Below are the code and all the weights of a small trained network. Each question names an input and a target symbol and asks about switching units off, where a switched-off unit gives its printed mean instead of its output.

import numpy as np


def w(rows, s, z=0):
    codes = np.array(rows[::2]) - 128.0
    scale = np.full(codes.shape[1], s)
    scale[-1] = z or s
    return codes * scale


def norm(h):
    return h / np.sqrt((h * h).mean(-1, keepdims=True) + 1e-5)


def f(y):
    return y / 2 * (1 + np.tanh(0.7978845608 * (y + 0.044715 * y**3)))


def softmax(a):
    e = np.exp(a - a.max(-1, keepdims=True))
    return e / e.sum(-1, keepdims=True)


def log_softmax(a):
    a = a - a.max(-1, keepdims=True)
    return a - np.log(np.exp(a).sum(-1, keepdims=True))


def net(x, mask):
    ids = ['βδθλπφω'.index(c) for c in x.split()]
    T = len(ids)
    res = E[ids] + P[:T]
    q, k, v = (norm(res) @ M[0].T for M in (Q, K, V))
    z = softmax(np.where(np.tri(T) > 0, q @ k.T / 4**0.5, -1e9)) @ v
    res = res + np.where(mask[0], z, O[0][:, -1]) @ O[0][:, :-1]
    y = f(norm(res) @ A[0][:, :-1].T + A[0][:, -1])
    res = res + np.where(mask[1:13], y, B[0][:, -1]) @ B[0][:, :-1]
    return log_softmax(norm(res)[-1] @ U[:, :-1].T + U[:, -1])


Q, K, V, O, A, B = {}, {}, {}, {}, {}, {}
E = w([
[126,140,99,195,94,141],'β',
[93,57,117,105,108,111],'δ',
[157,138,175,112,151,180],'θ',
[117,102,81,125,124,181],'λ',
[129,93,76,125,153,109],'π',
[178,100,150,92,76,142],'φ',
[31,156,61,117,253,89],'ω',
],0.011)
P = w([
[104,39,110,149,150,124],'0',
[127,94,57,48,137,120],'1',
[180,208,89,97,123,23],'2',
[4,164,151,211,90,151],'3',
[244,90,219,142,148,83],'4',
[73,144,123,10,168,175],'5',
],0.0044)
Q[0] = w([
[146,42,254,164,183,176],'H0',
[205,162,217,219,122,88],'H0',
[135,153,68,116,205,152],'H0',
[146,15,134,168,157,160],'H0',
],0.0071)
K[0] = w([
[233,254,29,110,86,99],'H0',
[212,123,72,146,162,100],'H0',
[72,243,106,226,111,160],'H0',
[102,204,136,47,122,12],'H0',
],0.0057)
V[0] = w([
[146,91,114,93,121,26],'H0',
[64,97,127,151,104,128],'H0',
[146,188,191,169,89,79],'H0',
[50,141,132,122,254,132],'H0',
],0.0051)
O[0] = w([
[44,184,168,3,94,109,137],'H0',
[207,24,193,202,43,43,169],'H0',
[211,169,41,38,66,98,2],'H0',
[175,84,122,71,178,58,102],'H0',
],0.0055,0.0048)
A[0] = w([
[133,118,145,198,181,135,110],'N0',
[112,38,106,122,81,140,182],'N1',
[113,75,203,126,33,79,167],'N2',
[143,98,166,143,171,102,105],'N3',
[80,111,94,111,175,100,250],'N4',
[149,175,111,170,75,109,119],'N5',
[168,71,108,147,95,180,183],'N6',
[117,181,162,76,95,140,124],'N7',
[136,157,131,146,100,178,105],'N8',
[112,90,134,124,154,130,157],'N9',
[109,255,167,156,142,124,178],'N10',
[158,176,129,105,103,165,127],'N11',
],0.0079,0.002)
B[0] = w([
[148,11,147,64,187,160,184],'N0',
[166,201,174,189,70,59,253],'N1',
[91,211,184,61,207,89,217],'N2',
[145,117,69,170,52,208,149],'N3',
[128,204,86,46,47,253,187],'N4',
[138,153,56,33,137,171,127],'N5',
[118,155,110,98,161,31,222],'N6',
[165,26,133,111,175,186,138],'N7',
[143,82,50,144,63,106,146],'N8',
[176,153,222,104,184,122,178],'N9',
[157,98,215,90,146,155,126],'N10',
[63,115,116,170,140,208,128],'N11',
],0.0046,0.0059)
U = w([
[178,11,156,185,189,159,187],'β',
[95,134,175,72,162,199,121],'δ',
[134,174,188,115,110,39,203],'θ',
[204,142,55,188,70,60,53],'λ',
[128,112,2,117,201,136,141],'π',
[175,106,116,87,100,143,71],'φ',
[100,145,39,154,54,213,10],'ω',
],0.0093,0.0013)

Each question gives the input, a string of symbols that net reads in full, and the target symbol t.
The units are the heads (4 rows each of Q, K, V and O) and the neurons (one row each of A and B). Each row of codes is followed by its name. A weight is (code - 128) times the scale printed after its matrix; where a second scale follows, it is the last column's (O, A, B and U).
mask holds one flag per unit, heads first, then neurons. A switched-off unit (its flag False) gives its mean, the last column of its rows in O or B, instead of its output. The means were averaged over made-up inputs and are rounded, as every weight is.
A unit's drop is (log p(t) with every unit on - log p(t) with that unit switched off) / (log p(t) with every unit on - log p(t) with every unit switched off).
The circuit of an input: a set's keep is (log p(t) with only the set's units on - log p(t) with every unit switched off) / (log p(t) with every unit on - log p(t) with every unit switched off). Starting from the 12 units with the biggest drops (on a tie, the unit counted first), units are removed one at a time, each time the one whose removal leaves the highest keep (on an exact tie, the one counted first), for as long as the keep stays at least 0.8.
units of the circuit, in order: the units of the circuit, biggest drop first
most important unit: the unit with the biggest drop
k most important neurons: the k neurons with the biggest drops, biggest first
drop when u is switched off: that unit's drop, to one decimal
input β λ λ, target λ: most important unit	N2
input π θ β, target δ: 3 most important neurons	(N10 N1 N5)
input λ φ π, target β: units of the circuit, in order	(H0 N0)
input λ φ λ δ φ λ, target θ: units of the circuit, in order	(H0 N1 N6)
input φ λ ω, target δ: 4 most important neurons	(N4 N10 N6 N8)
input λ λ β δ φ π, target θ: units of the circuit, in order	(H0 N1)
input λ λ φ λ φ, target δ: units of the circuit, in order	(H0 N11 N1)
input λ λ φ β, target β: units of the circuit, in order	(N4 N0 N1)
input β λ β β β, target λ: units of the circuit, in order	(H0 N4 N5)
input δ θ β β λ λ, target λ: units of the circuit, in order	(H0 N2 N1 N6)
input φ β φ φ, target ω: 4 most important neurons	(N8 N9 N0 N11)
input ω λ λ, target φ: 3 most important neurons	(N4 N9 N2)
input φ β φ, target δ: drop when H0 is switched off	0.7
input φ λ λ φ β π, target ω: drop when N4 is switched off	0.2
input ω λ β θ, target β: most important unit	N4
input φ β π λ λ, target δ: drop when N11 is switched off	0.1
